Below are the code and all the weights of a small trained network. Each question names an input and a target symbol and asks about switching units off, where a switched-off unit gives its printed mean instead of its output.

import numpy as np


def w(rows, s, z=0):
    codes = np.array(rows[::2]) - 128.0
    scale = np.full(codes.shape[1], s)
    scale[-1] = z or s
    return codes * scale


def norm(h):
    return h / np.sqrt((h * h).mean(-1, keepdims=True) + 1e-5)


def f(y):
    return np.maximum(y, 0)


def softmax(a):
    e = np.exp(a - a.max(-1, keepdims=True))
    return e / e.sum(-1, keepdims=True)


def log_softmax(a):
    a = a - a.max(-1, keepdims=True)
    return a - np.log(np.exp(a).sum(-1, keepdims=True))


def net(x, mask):
    ids = ['Πγδεζηθτ'.index(c) for c in x.split()]
    T = len(ids)
    res = E[ids] + P[:T]
    u = 0
    for l in range(2):
        r = norm(res)
        for j in range(2):
            rows = slice(2 * j, 2 * j + 2)
            q, k, v = (r @ M[l][rows].T for M in (Q, K, V))
            z = softmax(np.where(np.tri(T) > 0, q @ k.T / 2**0.5, -1e9)) @ v
            o = O[l][rows]
            res = res + np.where(mask[u + j], z, o[:, -1]) @ o[:, :-1]
        u += 2
        y = f(norm(res) @ A[l][:, :-1].T + A[l][:, -1])
        res = res + np.where(mask[u : u + 4], y, B[l][:, -1]) @ B[l][:, :-1]
        u += 4
    return log_softmax(norm(res)[-1] @ U[:, :-1].T + U[:, -1])


Q, K, V, O, A, B = {}, {}, {}, {}, {}, {}
E = w([
[204,158,139,137,113,140],'Π',
[171,110,119,131,57,52],'γ',
[71,225,80,65,200,199],'δ',
[220,137,2,182,105,98],'ε',
[57,160,118,65,49,54],'ζ',
[164,193,24,80,44,62],'η',
[142,137,176,41,51,144],'θ',
[84,182,68,169,123,46],'τ',
],0.0011)
P = w([
[154,38,218,124,253,151],'0',
[136,186,124,146,79,115],'1',
[131,199,129,150,70,132],'2',
[120,200,148,143,75,121],'3',
[138,217,153,132,87,122],'4',
[141,200,151,139,91,119],'5',
[128,209,153,132,89,127],'6',
[146,227,158,123,80,119],'7',
[141,233,154,124,72,112],'8',
],0.00069)
Q[0] = w([
[173,253,80,75,127,95],'0.h0',
[169,243,66,80,119,93],'0.h0',
[192,193,113,121,18,34],'0.h1',
[61,98,151,134,250,222],'0.h1',
],0.0046)
K[0] = w([
[91,7,241,133,200,104],'0.h0',
[95,27,247,137,175,110],'0.h0',
[90,154,154,81,246,199],'0.h1',
[172,83,105,156,2,44],'0.h1',
],0.0041)
V[0] = w([
[2,67,100,123,150,36],'0.h0',
[92,227,51,207,182,97],'0.h0',
[98,216,176,76,255,198],'0.h1',
[84,230,76,9,139,175],'0.h1',
],0.0013)
O[0] = w([
[22,79,141,130,185,10,112],'0.h0',
[143,199,62,138,246,53,148],'0.h0',
[69,191,131,153,247,221,200],'0.h1',
[47,107,103,71,204,230,247],'0.h1',
],0.0014,0.0015)
A[0] = w([
[141,133,220,195,184,114,61],'0.n0',
[186,70,16,252,142,149,84],'0.n1',
[153,95,174,156,90,89,2],'0.n2',
[162,223,160,77,118,120,231],'0.n3',
],0.0021,0.0009)
B[0] = w([
[111,4,91,228,144,123,130],'0.n0',
[71,201,242,69,137,123,163],'0.n1',
[123,124,95,142,28,176,131],'0.n2',
[73,57,111,163,165,191,252],'0.n3',
],0.0023,0.0026)
Q[1] = w([
[2,141,52,64,131,214],'1.h0',
[185,143,240,166,178,89],'1.h0',
[26,228,222,166,172,230],'1.h1',
[39,245,90,88,149,233],'1.h1',
],0.0042)
K[1] = w([
[199,61,251,149,249,58],'1.h0',
[53,89,21,70,75,208],'1.h0',
[197,34,78,3,168,106],'1.h1',
[127,51,149,42,174,138],'1.h1',
],0.0045)
V[1] = w([
[58,91,107,95,126,172],'1.h0',
[117,69,90,255,119,134],'1.h0',
[59,153,202,127,117,136],'1.h1',
[172,126,172,143,210,138],'1.h1',
],0.0022)
O[1] = w([
[87,84,44,60,85,151,141],'1.h0',
[122,4,92,241,156,139,2],'1.h0',
[50,132,222,186,93,132,72],'1.h1',
[77,208,73,148,76,179,9],'1.h1',
],0.0018,0.0006)
A[1] = w([
[180,108,160,120,113,220,149],'1.n0',
[18,198,69,107,222,254,4],'1.n1',
[63,235,23,182,14,130,7],'1.n2',
[100,123,157,57,241,125,161],'1.n3',
],0.0016,0.00027)
B[1] = w([
[157,115,106,123,222,138,146],'1.n0',
[137,137,114,180,15,93,251],'1.n1',
[165,68,170,83,253,135,201],'1.n2',
[114,136,68,140,94,84,165],'1.n3',
],0.0024,0.0027)
U = w([
[199,51,146,237,199,231,87],'Π',
[194,36,167,219,6,73,45],'γ',
[35,200,61,168,117,212,118],'δ',
[207,245,225,128,138,88,206],'ε',
[21,80,197,62,87,35,81],'ζ',
[202,88,28,30,141,91,253],'η',
[126,69,239,45,100,249,45],'θ',
[75,95,119,226,254,29,82],'τ',
],0.006,0.0027)

Each question gives the input, a string of symbols that net reads in full, and the target symbol t.
The units are the heads (2 rows each of Q, K, V and O) and the neurons (one row each of A and B). Each row of codes is followed by its name. A weight is (code - 128) times the scale printed after its matrix; where a second scale follows, it is the last column's (O, A, B and U).
mask holds one flag per unit, layer by layer, with each layer's heads first. A switched-off unit (its flag False) gives its mean, the last column of its rows in O or B, instead of its output. The means were averaged over made-up inputs and are rounded, as every weight is.
A unit's drop is (log p(t) with every unit on - log p(t) with that unit switched off) / (log p(t) with every unit on - log p(t) with every unit switched off).
The circuit of an input: a set's keep is (log p(t) with only the set's units on - log p(t) with every unit switched off) / (log p(t) with every unit on - log p(t) with every unit switched off). Starting from all 12 units, units are removed one at a time, each time the one whose removal leaves the highest keep (on an exact tie, the one counted first), for as long as the keep stays at least 0.8.
units of the circuit, in order: the units of the circuit, biggest drop first
top k neurons in layer l: the k neurons of layer l with the biggest drops, biggest first
heads that matter: for each layer, one digit per head in row order, 1 if its drop is at least 0.15 and else 0, layers parted by /
drop when u is switched off: that unit's drop, to one decimal
input η η δ δ τ Π, target δ: units of the circuit, in order -> 1.n2, 0.h1
input θ γ θ η, target θ: units of the circuit, in order -> 0.h0, 1.n2
input δ τ η Π γ γ, target δ: heads that matter -> 01 / 00
input δ θ ε Π Π θ η ζ ε, target δ: units of the circuit, in order -> 0.h1, 1.h1
input η τ τ ε η η θ, target η: units of the circuit, in order -> 1.h1, 0.h1, 1.n0, 0.n1
input τ γ τ η Π, target τ: heads that matter -> 10 / 00
input δ η δ η ε ζ η ζ ε, target δ: units of the circuit, in order -> 0.h1, 0.n1
input δ Π ε δ η Π, target δ: units of the circuit, in order -> 0.h1, 1.n2
input η η η η η ζ, target η: units of the circuit, in order -> 1.h1, 0.n1, 0.h1
input ε η η ζ ζ η τ Π, target Π: heads that matter -> 01 / 00
input γ ε ε, target γ: units of the circuit, in order -> 0.h1
input Π Π ε θ η ε τ, target Π: heads that matter -> 10 / 00
input η η ζ, target η: heads that matter -> 00 / 01
input τ η ε Π, target τ: units of the circuit, in order -> 0.h0
input τ ζ τ ε, target τ: heads that matter -> 10 / 10
input θ ε ζ, target θ: heads that matter -> 10 / 00
input τ τ ζ, target τ: top 2 neurons in layer 0 -> 0.n1, 0.n0
input ε η ε ζ ε ε ε ζ, target ε: top 2 neurons in layer 1 -> 1.n1, 1.n3
input ε η θ η, target ε: heads that matter -> 01 / 10
input τ τ η η, target τ: top neuron in layer 1 -> 1.n1
input τ ε ε ζ, target τ: top 2 neurons in layer 1 -> 1.n1, 1.n2
input ε η η ζ δ ε η ε, target ε: heads that matter -> 00 / 10
input Π ε η, target Π: top 2 neurons in layer 0 -> 0.n0, 0.n3
input ζ τ η ε η θ η η, target ζ: drop when 1.n0 is switched off -> 0.1
input η δ ε θ, target δ: drop when 1.n2 is switched off -> 0.3
input θ θ η, target θ: drop when 1.h1 is switched off -> 0.2
input Π ζ η Π Π, target Π: drop when 1.h0 is switched off -> 0.2
